Below are the code and all the weights of a small trained network. Each question names an input and a target symbol and asks about switching units off, where a switched-off unit gives its printed mean instead of its output.

import numpy as np


def w(rows, s, z=0):
    codes = np.array(rows[::2]) - 128.0
    scale = np.full(codes.shape[1], s)
    scale[-1] = z or s
    return codes * scale


def f(y):
    return np.maximum(y, 0)


def softmax(a):
    e = np.exp(a - a.max(-1, keepdims=True))
    return e / e.sum(-1, keepdims=True)


def log_softmax(a):
    a = a - a.max(-1, keepdims=True)
    return a - np.log(np.exp(a).sum(-1, keepdims=True))


def net(x, mask):
    ids = ['αβγδθμξ'.index(c) for c in x.split()]
    T = len(ids)
    res = E[ids] + P[:T]
    r = res
    for j in range(2):
        rows = slice(2 * j, 2 * j + 2)
        q, k, v = (r @ M[0][rows].T for M in (Q, K, V))
        z = softmax(np.where(np.tri(T) > 0, q @ k.T / 2**0.5, -1e9)) @ v
        o = O[0][rows]
        res = res + np.where(mask[j], z, o[:, -1]) @ o[:, :-1]
    y = f(res @ A[0][:, :-1].T + A[0][:, -1])
    res = res + np.where(mask[2:18], y, B[0][:, -1]) @ B[0][:, :-1]
    return log_softmax(res[-1] @ U[:, :-1].T + U[:, -1])


Q, K, V, O, A, B = {}, {}, {}, {}, {}, {}
E = w([
[186,93,148,65,197],'α',
[192,106,52,118,68],'β',
[192,137,145,129,143],'γ',
[153,101,25,48,107],'δ',
[175,153,202,97,224],'θ',
[92,3,86,109,175],'μ',
[124,230,83,63,155],'ξ',
],0.013)
P = w([
[214,157,29,243,248],'0',
[208,146,73,177,254],'1',
[196,149,84,162,219],'2',
[184,146,87,144,169],'3',
[173,142,101,120,143],'4',
[160,137,112,98,110],'5',
[150,138,131,74,86],'6',
[137,127,155,55,69],'7',
[120,124,169,35,42],'8',
[112,119,196,17,26],'9',
[110,112,223,3,17],'10',
],0.0052)
Q[0] = w([
[254,57,147,3,179],'head 1',
[111,59,114,135,116],'head 1',
[15,79,128,241,160],'head 2',
[148,97,72,87,73],'head 2',
],0.021)
K[0] = w([
[6,139,201,76,44],'head 1',
[208,124,151,75,99],'head 1',
[152,140,27,179,217],'head 2',
[73,69,175,168,100],'head 2',
],0.019)
V[0] = w([
[56,32,75,134,184],'head 1',
[2,215,80,83,147],'head 1',
[127,226,133,82,199],'head 2',
[47,31,139,136,169],'head 2',
],0.013)
O[0] = w([
[46,95,143,130,49,253],'head 1',
[10,134,64,177,187,157],'head 1',
[61,139,170,92,160,159],'head 2',
[197,132,89,83,119,188],'head 2',
],0.011,0.0075)
A[0] = w([
[124,73,251,246,157,74],'neuron 1',
[64,98,186,133,95,108],'neuron 2',
[152,79,169,128,31,98],'neuron 3',
[184,101,223,138,83,181],'neuron 4',
[117,188,108,200,146,2],'neuron 5',
[197,148,60,127,155,98],'neuron 6',
[75,23,161,139,160,149],'neuron 7',
[177,210,67,180,63,87],'neuron 8',
[175,111,105,75,118,123],'neuron 9',
[125,174,86,255,80,177],'neuron 10',
[128,81,72,159,98,119],'neuron 11',
[67,222,169,175,98,129],'neuron 12',
[74,150,179,41,185,127],'neuron 13',
[230,100,116,145,142,35],'neuron 14',
[125,177,131,194,35,111],'neuron 15',
[109,201,56,98,43,146],'neuron 16',
],0.0087,0.0048)
B[0] = w([
[11,211,221,163,117,157],'neuron 1',
[165,139,86,36,193,212],'neuron 2',
[213,123,211,37,174,238],'neuron 3',
[147,80,166,236,56,205],'neuron 4',
[101,88,131,8,118,147],'neuron 5',
[153,194,171,59,154,185],'neuron 6',
[66,129,82,161,32,227],'neuron 7',
[143,16,73,93,105,155],'neuron 8',
[52,133,155,112,143,214],'neuron 9',
[139,124,82,158,251,146],'neuron 10',
[79,106,128,96,87,214],'neuron 11',
[58,23,186,94,204,211],'neuron 12',
[240,198,80,129,57,254],'neuron 13',
[131,208,124,118,255,173],'neuron 14',
[96,98,64,90,213,152],'neuron 15',
[67,128,92,236,91,221],'neuron 16',
],0.015,0.0088)
U = w([
[217,124,93,149,139,208],'α',
[211,30,82,132,245,82],'β',
[94,86,194,151,229,94],'γ',
[61,136,42,109,185,242],'δ',
[119,184,180,106,166,6],'θ',
[98,4,100,166,92,172],'μ',
[119,61,135,3,157,87],'ξ',
],0.0035,0.0025)

Each question gives the input, a string of symbols that net reads in full, and the target symbol t.
The units are the heads (2 rows each of Q, K, V and O) and the neurons (one row each of A and B). Each row of codes is followed by its name. A weight is (code - 128) times the scale printed after its matrix; where a second scale follows, it is the last column's (O, A, B and U).
mask holds one flag per unit, heads first, then neurons. A switched-off unit (its flag False) gives its mean, the last column of its rows in O or B, instead of its output. The means were averaged over made-up inputs and are rounded, as every weight is.
A unit's drop is (log p(t) with every unit on - log p(t) with that unit switched off) / (log p(t) with every unit on - log p(t) with every unit switched off).
The circuit of an input: a set's keep is (log p(t) with only the set's units on - log p(t) with every unit switched off) / (log p(t) with every unit on - log p(t) with every unit switched off). Starting from the 12 units with the biggest drops (on a tie, the unit counted first), units are removed one at a time, each time the one whose removal leaves the highest keep (on an exact tie, the one counted first), for as long as the keep stays at least 0.8.
circuit, biggest first: the units of the circuit, biggest drop first
unit that matters most: the unit with the biggest drop
k most important neurons: the k neurons with the biggest drops, biggest first
drop of u: that unit's drop, to one decimal
input α α γ θ, target α: 2 most important neurons	(neuron 13; neuron 12)
input γ μ μ μ θ ξ ξ β, target β: unit that matters most	neuron 10
input μ μ μ μ μ μ δ ξ μ, target δ: circuit, biggest first	(head 1; neuron 3)
input γ ξ μ μ ξ θ, target δ: circuit, biggest first	(head 1; neuron 3)
input β μ β ξ θ δ β δ θ γ, target α: 4 most important neurons	(neuron 12; neuron 4; neuron 11; neuron 9)
input ξ α γ μ μ α ξ δ, target δ: 2 most important neurons	(neuron 3; neuron 16)
input γ ξ μ β γ γ μ μ ξ ξ θ, target δ: 3 most important neurons	(neuron 3; neuron 7; neuron 4)
input β θ α, target α: 3 most important neurons	(neuron 13; neuron 12; neuron 4)
input ξ θ μ θ ξ μ ξ μ ξ, target μ: circuit, biggest first	(neuron 16; neuron 14)
input γ μ μ μ μ μ β α θ γ, target α: 3 most important neurons	(neuron 12; neuron 4; neuron 11)
input μ μ ξ ξ γ μ ξ β, target δ: 2 most important neurons	(neuron 3; neuron 16)
input μ α α γ μ β γ θ ξ α, target δ: drop of head 2	0.1
input δ γ θ θ γ α θ ξ γ, target δ: drop of head 2	0.3
input β δ γ β δ α β β, target β: unit that matters most	head 2
input γ α θ, target α: drop of head 1	0.9
